The three nearest rows among all rows above each row, by straight-line distance, nearest first (none for the first four rows)
0: [4.3, 5.6, -8.0, -0.8, -19.0, -1.5, -15.6, 0.9, 0.3, -10.9, 31.7, 16.8, -31.9, -4.5, -10.2, 43.9, -18.7, -24.9, -10.3, -9.2, 30.2, 13.9, -3.6, -1.7, -26.5, 0.9, 17.3, -4.5, 8.7, -10.0]
1: [8.3, -31.5, 20.3, -20.5, -20.6, 26.5, -6.5, 1.0, -5.8, 24.9, -19.7, -7.7, 4.4, 9.2, 19.2, -26.5, -38.1, 0.7, 19.8, 28.5, -24.0, -23.6, 22.7, -0.9, 20.3, -15.4, -6.5, -9.2, -25.3, 2.7]
2: [-8.7, -20.5, -7.8, -24.9, 16.5, -15.8, -13.1, -23.3, 13.9, 25.5, -8.7, 8.7, 25.8, -1.9, -15.5, -4.2, 16.6, 4.5, 32.1, 42.8, 8.6, 3.9, -21.4, -17.5, 41.7, 25.2, -17.9, -0.2, 9.2, -0.3]
3: [-4.1, -11.8, -17.8, -3.7, 32.1, -8.0, 17.3, 18.2, 10.0, -9.0, 20.5, 20.0, -21.7, 0.1, -13.3, 34.3, 52.2, -4.6, -27.2, -23.7, 27.0, -0.6, -4.4, -1.5, -22.8, -4.7, 9.3, -6.3, 17.2, -7.3]
4: [0.4, 14.6, -12.7, 15.3, 11.2, -23.8, 2.2, 11.0, 4.9, -1.2, -1.2, -26.0, 16.8, 9.9, -15.7, 11.7, 34.0, -10.0, -50.0, -30.5, -13.3, 6.1, 11.1, 5.1, -43.5, 19.9, 5.8, -9.4, 39.4, -17.8] => 3 0 2
5: [-11.2, 10.7, 13.9, -11.7, -6.0, 21.2, -2.4, -1.8, 9.2, 6.1, 2.3, 32.2, -2.0, -5.4, 33.6, 5.9, 2.4, 3.2, -9.2, 55.5, 24.3, -9.6, -2.2, -6.7, -14.6, 2.3, 7.4, 27.9, 16.4, 22.9] => 0 2 1
6: [11.4, 3.9, 1.9, -6.0, 2.0, -4.6, -12.1, -5.2, 21.5, 7.8, 29.0, 5.4, 36.5, -8.6, -8.2, 20.4, 70.1, -8.8, -21.4, -41.4, -13.2, 15.6, 20.7, -7.1, -5.3, 37.2, 3.8, -14.3, 25.8, -12.2] => 4 3 0
7: [-10.5, 30.8, -13.3, 11.0, -16.8, -6.3, -17.6, -4.9, -3.5, -13.6, 8.4, -3.7, 8.2, -5.5, 23.1, 9.8, -10.1, -12.0, -6.3, 25.7, -13.7, 8.4, -5.4, -16.8, -5.1, 25.0, 21.4, 13.7, 19.9, 19.3] => 5 0 4
8: [-15.9, -0.2, -9.7, 2.3, -9.1, 6.5, 5.4, -0.1, 18.7, 6.4, -2.9, 13.3, -26.5, -3.1, 38.8, -17.2, -24.1, -31.7, 12.5, 32.6, -7.2, -18.5, -32.5, -4.6, 8.7, -18.6, 29.6, 10.4, -20.4, 13.7] => 5 7 1
9: [14.4, -21.8, 2.0, -8.1, -14.9, 16.1, 8.6, -2.4, -5.1, -24.8, 6.6, -3.3, -8.0, -13.2, 8.3, -7.2, -44.3, 0.6, -12.6, -40.1, -16.5, -0.9, 24.3, 27.0, 25.5, -2.4, -9.9, -2.7, 3.8, 13.6] => 1 0 7
10: [-9.0, 3.1, 3.7, -21.7, 18.1, -17.8, 2.6, 5.9, -11.0, 3.0, -21.3, 3.7, -12.9, 7.4, 39.3, 2.4, -23.5, -12.3, 13.9, 49.5, -11.4, -6.9, -64.3, 9.0, -26.6, -14.2, 13.4, 15.0, -36.9, 25.5] => 8 5 7
11: [-12.6, 4.0, -21.0, -23.6, -15.9, -5.0, -3.8, -19.4, -6.9, -15.3, -18.1, 2.7, -6.4, -7.6, 34.6, -0.9, -17.7, 16.6, -16.3, 20.0, -12.3, -12.4, 8.8, -16.9, -1.6, 38.1, 20.0, 32.5, 3.4, 19.9] => 7 5 8
12: [10.5, -20.2, -1.3, 1.3, 45.1, -15.1, 15.4, 12.7, -7.0, 3.3, -35.2, -18.9, 15.3, 1.0, -12.8, 7.7, 24.3, 2.9, -18.8, -17.3, -21.4, 3.0, 0.0, 22.7, 7.9, -4.9, -14.9, -10.5, -16.9, -11.4] => 4 3 9
13: [-11.6, -10.8, 16.6, -0.2, 1.9, -9.8, 3.8, 12.3, -33.5, -16.0, -33.9, 3.5, 0.1, -13.5, 6.8, -6.9, -54.7, 2.9, 11.9, 64.9, -4.6, -10.0, -24.9, 12.6, -23.4, -19.2, 18.6, 19.2, -11.6, 26.7] => 10 8 5
14: [15.0, -4.4, -2.3, 8.9, 8.9, -39.4, -8.0, 21.0, 1.2, 20.0, 10.1, -12.4, 13.0, 12.8, 18.0, 8.1, 31.3, -15.7, -30.7, -29.2, 6.4, 8.8, -2.0, 8.5, -37.9, -4.9, 25.1, 0.2, 26.5, -15.4] => 4 3 6
15: [-12.4, 1.1, 1.2, -7.0, -10.0, 3.6, -10.6, -12.2, -11.6, 10.8, -4.4, 11.9, 5.4, -0.6, 0.3, -58.8, -20.7, 6.7, -0.6, 13.0, 0.3, 7.0, 27.5, -11.8, 13.4, 4.0, -5.1, -6.0, -19.9, 12.6] => 1 11 9
16: [3.5, 12.5, -9.9, 12.3, 13.3, -23.0, 20.4, 16.8, 13.6, 1.6, 28.2, -10.8, 16.3, -12.1, -13.2, 3.1, 47.7, -1.5, -32.9, -35.0, -7.8, 13.2, 8.4, -19.1, -37.1, 19.5, 0.9, 3.4, 23.0, -5.9] => 4 6 14
17: [-4.3, 21.5, -2.6, 2.1, -5.1, -2.4, -15.3, -2.8, 16.9, 13.6, 21.8, 19.3, -14.4, 5.6, 22.0, 37.7, 0.0, -12.8, -20.3, 20.7, 23.4, 4.6, -13.0, 1.1, -33.8, 13.4, 11.9, 6.8, 0.6, -3.1] => 0 5 7
18: [5.7, -18.9, 1.5, 3.7, -8.7, -15.8, -5.4, 8.6, -42.6, -36.1, -22.0, -42.2, 13.2, -0.8, -15.9, -3.3, -36.5, 17.3, -20.0, -0.3, -34.5, -6.2, 20.8, 37.2, -21.3, 46.4, -14.0, -18.9, 1.3, 27.4] => 9 12 11
19: [6.7, 2.7, -9.8, -13.4, -14.0, -4.4, -42.6, 3.9, -0.4, -2.4, 11.1, -9.8, 3.5, 13.9, 11.6, 2.8, 13.3, 10.0, -33.8, -22.0, 19.4, -17.3, -24.6, -1.4, -36.8, 25.4, 30.5, 26.4, 32.2, 2.3] => 14 17 7
20: [10.8, -21.0, 5.1, -1.4, -7.7, 19.9, 1.0, 11.4, -14.0, 7.9, -34.1, -15.3, 12.8, -1.2, 37.7, -19.8, -28.8, 33.6, -1.5, 24.8, -13.5, -12.7, 4.7, 2.6, 12.4, -3.0, -11.7, 7.5, 1.4, 11.0] => 1 15 11
21: [5.1, 11.8, -14.8, -4.7, -24.1, 26.1, 8.3, 8.1, -10.5, -0.2, 10.1, -11.6, 6.7, -20.5, 28.7, -14.0, -32.5, -5.3, 9.7, 8.0, 3.9, 5.3, 23.9, 14.8, -0.2, 10.5, 14.8, 3.2, 24.6, 9.4] => 7 9 20
22: [2.2, 25.5, -13.5, 2.3, 9.5, -36.8, 1.0, 1.3, 15.5, -1.4, 36.6, 12.9, -20.8, 11.0, -11.1, 57.9, 55.2, 1.8, -24.6, -12.7, 35.1, -0.1, -32.3, -1.0, -57.7, -2.5, 15.1, -1.4, 25.2, -12.7] => 3 17 14
23: [-11.8, 39.3, -11.8, -13.4, -48.7, -29.2, -14.4, 14.1, -5.9, 14.8, 22.3, 17.9, 2.4, 11.9, 19.8, 30.4, 7.3, -4.9, 13.8, 45.8, 14.5, 9.4, 6.6, -9.9, -9.2, 23.0, 41.8, 28.4, 2.7, 29.9] => 7 17 5
24: [-0.9, 12.8, -11.7, 1.4, -2.4, 10.7, -10.2, 8.3, 24.0, -9.0, 14.1, -8.8, -29.3, 10.6, 14.4, 36.7, 6.0, -14.1, -26.5, 47.4, 16.2, 16.8, -23.4, -3.9, -23.7, -1.3, 45.0, 15.3, 11.7, 28.4] => 17 7 5
25: [8.2, -4.4, -9.8, 2.3, 17.6, -15.7, 13.1, 17.4, -27.8, -8.7, -51.5, -37.4, 36.5, 1.5, 1.0, 7.9, -16.2, 28.6, -1.5, 1.8, -36.8, -6.9, 6.5, 21.6, -14.6, 9.3, -34.6, -3.4, -6.4, 6.3] => 12 18 20
26: [-20.5, -39.5, 0.8, -19.1, 0.3, 4.6, 29.4, 20.2, 3.4, 7.4, -32.6, -15.3, 10.7, 9.4, 13.4, -2.9, 2.5, 10.1, 3.8, -2.7, -31.2, 3.5, -54.7, 30.7, 8.0, -4.0, -8.3, -8.0, -11.0, 7.5] => 12 20 25
27: [-11.6, -6.6, 23.5, 5.2, 7.1, 26.5, -7.3, -8.2, 0.7, 9.5, 11.3, 32.4, -30.6, -1.6, 11.3, -28.5, -13.5, -8.0, 11.3, 15.8, 33.7, 1.7, 2.4, 15.4, 17.7, -37.3, 21.0, -1.5, -10.4, 14.5] => 8 15 5
28: [16.7, -3.3, -2.0, 5.8, 33.2, -11.5, 3.3, 14.5, 4.3, -20.0, -40.9, -36.7, 12.1, -10.0, -13.1, 46.3, 18.2, -11.3, -33.1, -35.6, -27.1, 8.1, -4.8, 27.4, -6.5, -10.2, -37.7, -20.5, -10.7, -8.9] => 12 25 4
29: [-6.4, 3.0, 7.2, -9.9, -18.3, 29.4, -12.2, -8.5, -19.1, 26.3, 14.0, 33.9, -42.2, -17.4, 32.4, -13.4, 5.8, -32.9, -4.2, 39.5, 21.5, 11.8, 15.6, -13.7, 52.7, -23.2, 9.2, 7.9, -8.7, -13.8] => 27 8 5
30: [0.3, -19.8, -9.0, 0.5, 19.1, 14.8, 23.1, 5.4, -1.9, 9.8, -38.4, 23.6, 18.4, -0.8, -15.7, -15.1, 7.2, -2.4, 3.7, 13.0, -15.5, 14.7, 0.8, 6.6, 13.8, -21.1, -13.1, -10.0, -9.3, -10.8] => 12 26 15
31: [-14.9, 16.5, 0.8, 11.5, 12.1, -0.8, 10.7, 1.9, 13.7, 10.2, -6.7, 3.9, -4.1, -6.8, -15.2, 35.8, 37.7, -26.8, -7.4, 2.7, 15.5, 0.0, 5.1, -5.8, -27.2, 6.5, -13.6, 5.3, 19.0, -17.3] => 3 17 16
32: [-3.9, 11.5, -12.4, -23.7, -37.4, 15.3, 24.0, -8.4, -5.5, -2.1, -2.5, 16.0, 13.5, 1.9, 53.2, -40.1, -23.1, 17.6, -32.4, 47.4, 17.4, -10.8, 35.1, -5.2, -0.3, 24.5, 23.0, 21.8, 16.0, -5.3] => 11 21 5
33: [6.3, -35.4, -22.0, -1.9, -0.4, 12.0, 7.5, 12.4, -6.1, -14.5, -20.4, -15.5, 10.1, -6.4, -4.7, -25.9, -24.3, 19.7, -23.9, 9.3, 16.9, 9.6, 20.1, 7.0, 10.8, 19.1, -4.9, 3.3, -6.9, 12.8] => 20 15 9
34: [-22.9, 6.6, -21.9, -11.5, -10.5, -7.1, -28.0, 22.2, -2.0, 1.0, -23.1, -17.9, -3.0, 10.8, 22.5, 8.2, -3.1, -13.5, -20.8, 11.7, -19.3, -12.4, -19.6, 14.9, -21.8, 8.4, 44.1, 16.9, 12.3, 1.4] => 7 19 11
35: [4.1, 2.1, 6.5, 3.7, -7.1, -0.8, 5.7, 6.7, -19.1, 0.5, -17.1, -25.9, 7.6, 14.4, 20.9, -45.5, -41.6, 18.8, -0.6, 6.6, -42.7, 20.4, 22.0, 7.1, 1.0, -1.4, -8.7, -4.8, -14.7, 17.4] => 20 15 1
36: [2.2, -34.7, 1.3, 1.0, 24.2, 11.4, 7.9, -7.3, -6.2, 0.7, -21.8, 11.0, 10.3, -10.1, -1.8, -17.4, -19.9, -9.6, 36.8, 18.5, -28.2, 14.1, -28.3, 30.6, 43.1, -31.0, -2.6, 24.8, -52.7, 18.6] => 30 26 1
37: [-11.2, 0.0, 19.8, -8.1, 15.9, -10.9, -20.3, 22.7, -7.4, 9.2, -23.7, 7.0, -38.6, -4.5, 43.6, 11.4, -33.1, -29.3, 23.9, 22.7, -5.4, -10.4, -53.7, -1.1, -8.9, -23.7, 31.9, 30.2, -39.7, 39.3] => 10 8 13
38: [10.0, 7.7, -7.8, 6.0, 32.6, -22.6, -5.7, 30.5, 24.5, 9.8, 26.3, -3.4, -1.2, 4.3, 10.4, 44.0, 49.9, -12.3, -7.9, -44.9, 18.2, 26.4, -33.8, -0.1, -54.2, -15.1, 13.0, -14.5, 9.0, -22.8] => 22 14 3
39: [10.9, 6.4, -7.5, 4.5, -4.2, -4.0, 5.8, -3.1, -5.8, -8.3, 3.4, -14.5, 8.1, 3.4, 6.0, 4.3, 16.4, -1.1, -10.1, -29.3, -0.1, -21.9, 10.4, -1.7, -29.9, 29.6, 34.0, -4.0, 44.7, -6.9] => 4 19 14
40: [-6.8, 27.6, -13.9, -13.0, -12.9, -24.0, -25.4, 14.3, -10.3, 7.8, -2.6, 1.0, -22.2, -11.0, 13.6, 50.6, -19.5, -15.8, -7.5, 0.2, 5.9, 9.2, -10.7, 1.5, -33.9, -1.7, 23.9, 18.1, -22.3, 6.9] => 17 0 34
41: [24.0, -34.2, 8.8, -7.8, 22.5, 4.4, 35.8, 23.5, -11.0, -15.1, -41.8, -31.7, 28.9, 4.4, 17.8, -1.0, -30.7, 15.5, 0.0, 21.1, -39.8, -10.0, 1.1, 10.9, 7.2, -3.3, -16.4, -28.1, -15.7, 19.1] => 25 20 35
42: [2.5, 22.8, -2.5, 19.8, 21.4, -26.2, -13.8, 16.3, -16.1, 4.5, 18.2, -9.9, 21.8, -1.0, 2.7, 1.6, 25.2, 5.1, -44.2, -32.4, -6.8, -15.7, 10.8, -17.8, -29.0, 6.5, 6.2, -1.7, 33.7, -9.8] => 4 16 14
43: [9.9, -25.3, -1.1, 4.4, 4.3, -32.6, 7.4, 9.0, -5.2, -28.1, -51.6, -47.3, 22.8, 12.1, -6.2, 10.1, -27.7, 15.3, -22.1, -19.0, -38.1, -18.9, 19.4, 19.1, -28.5, 15.8, -6.7, -7.2, -10.0, 13.6] => 25 18 41
44: [-3.5, 29.3, 0.8, 1.1, 11.0, -36.7, -12.0, 5.7, -4.3, 6.5, 31.3, 9.4, -8.6, 7.6, -12.7, 53.3, 47.6, -9.5, -26.4, -26.5, 21.1, 1.4, -28.5, -7.6, -37.0, 2.9, 19.9, -3.3, 12.2, -10.1] => 22 38 3
45: [3.6, -20.7, -8.7, -12.9, -8.6, 36.5, 10.6, 2.4, -18.7, 30.6, -26.0, 8.9, -26.0, -8.7, 12.0, -20.6, -14.7, -7.9, 13.1, 38.8, 21.7, -5.1, 23.7, -1.3, 22.1, -27.9, 12.1, 2.5, -16.8, 13.3] => 27 1 29
46: [19.3, -20.9, -18.2, -13.6, 20.8, -20.6, 14.6, 10.1, -5.4, -28.0, -23.4, -26.7, 18.5, -8.3, -15.7, 5.1, 20.3, 9.8, -16.9, -44.8, -28.9, -6.1, 15.2, 27.4, -10.3, -2.3, 2.3, -30.3, 29.1, -23.1] => 12 28 4
47: [25.5, -2.6, -14.1, 10.9, 19.3, 2.0, 15.5, 12.3, 12.4, -2.2, -26.2, -20.2, 35.3, 6.4, -24.3, 19.9, 2.0, 0.4, -23.8, -61.5, -6.6, 12.2, -21.5, 9.9, 22.3, -17.2, -41.5, -41.7, -13.3, 4.5] => 28 12 46
48: [7.4, 7.9, -9.9, 12.3, 13.2, -24.0, 6.6, 21.1, -10.6, -0.2, -19.4, -15.1, 3.6, -2.7, 19.3, 21.9, 11.6, -10.7, -32.8, -30.3, 2.0, 4.8, 16.9, 10.7, -30.8, -13.2, 22.9, -29.8, -3.1, -14.9] => 14 4 42
49: [5.5, -40.9, -3.0, -38.7, 6.3, 20.0, 6.8, 16.6, -8.4, 20.6, -68.1, -27.2, 16.3, -4.2, 15.0, -24.1, -17.9, 32.0, 26.5, 56.2, -38.1, -7.1, -5.4, 32.3, 41.4, -12.6, 0.8, 16.2, -39.3, 20.8] => 20 1 36
50: [7.1, -8.3, 8.9, -0.2, 58.9, 13.3, 30.8, -11.2, -15.8, 20.9, -6.0, -2.4, 24.6, -6.6, -6.9, -66.5, -10.3, 29.3, 11.9, 4.6, -21.2, 7.3, 56.1, 19.6, 32.9, -19.1, -43.4, -16.7, -6.2, -12.5] => 30 15 35
51: [-19.2, -12.9, -3.2, -12.4, 6.4, -25.2, -22.0, 24.3, 12.2, 5.6, -18.4, 1.1, -7.7, 0.1, 42.8, 22.7, 1.5, -7.9, 13.7, 50.9, -17.7, 8.2, -24.9, 12.6, -39.3, -1.9, 25.5, 4.2, -25.7, 22.4] => 10 34 37
52: [-20.1, 10.6, -3.1, -9.3, 7.9, 14.6, 2.4, 22.1, 4.5, 22.7, 0.7, 19.5, -5.6, 12.3, 18.9, 6.8, 21.2, -13.1, -12.3, 32.2, 9.0, 0.2, -18.5, -9.7, -4.2, -16.8, -1.8, 6.3, -14.3, -13.1] => 17 5 31
53: [-20.6, 13.3, 6.9, 4.0, -37.8, 9.9, -19.9, -14.8, 24.3, 12.8, 50.1, 26.9, -19.8, -3.0, 4.0, 8.4, 29.2, -16.5, -6.1, 0.5, 37.0, -1.9, -4.7, -27.3, -27.8, 7.3, 13.8, 6.1, 15.2, -7.5] => 17 0 31
54: [-10.7, 34.3, 1.8, 25.3, -21.4, -29.3, -24.3, 8.9, -15.3, -9.3, 33.7, -1.8, -7.9, -5.8, 9.3, 40.8, 21.5, -4.9, -29.5, -25.8, 9.2, -0.5, -23.1, -7.3, -44.3, 9.9, -15.0, -8.8, 34.2, 13.3] => 44 42 22
55: [-9.9, 12.0, 5.0, 2.4, 3.7, -6.9, -9.5, 2.8, 20.0, -14.3, -0.2, 20.5, -6.9, 6.6, 15.1, 39.3, 8.5, 0.3, -14.8, 48.6, 15.9, 18.0, -25.1, -11.9, -26.9, 8.0, 34.8, 18.2, 3.0, -0.5] => 24 17 5
56: [-5.7, -7.5, -1.2, -26.6, -10.9, -1.4, 7.3, 3.6, -0.1, -10.6, -3.0, 2.2, 11.1, -4.2, 44.9, 12.8, 10.3, -9.6, -8.8, 7.6, -8.4, 10.7, 34.1, -3.5, 3.4, 15.9, -2.2, 21.3, 21.0, -4.9] => 11 21 7
57: [-2.6, -12.1, -4.4, -14.9, -23.3, 25.1, 1.1, -1.9, 2.6, 17.6, -32.0, 4.0, 5.3, -2.6, -7.3, -36.0, -40.0, 1.7, 18.6, 71.2, -13.5, -1.1, 39.7, -11.4, 30.1, -5.5, 6.7, 19.4, -20.9, 9.5] => 1 45 15
58: [18.0, -5.5, 21.8, 6.0, 51.8, 19.2, 16.1, 14.3, 4.2, 11.0, 2.8, -14.3, 18.9, 12.3, -23.4, 10.0, 14.1, -7.9, -25.7, -42.7, 6.4, 3.9, -13.2, 4.3, 30.7, -25.8, -30.6, -43.0, -2.1, -18.3] => 47 12 28
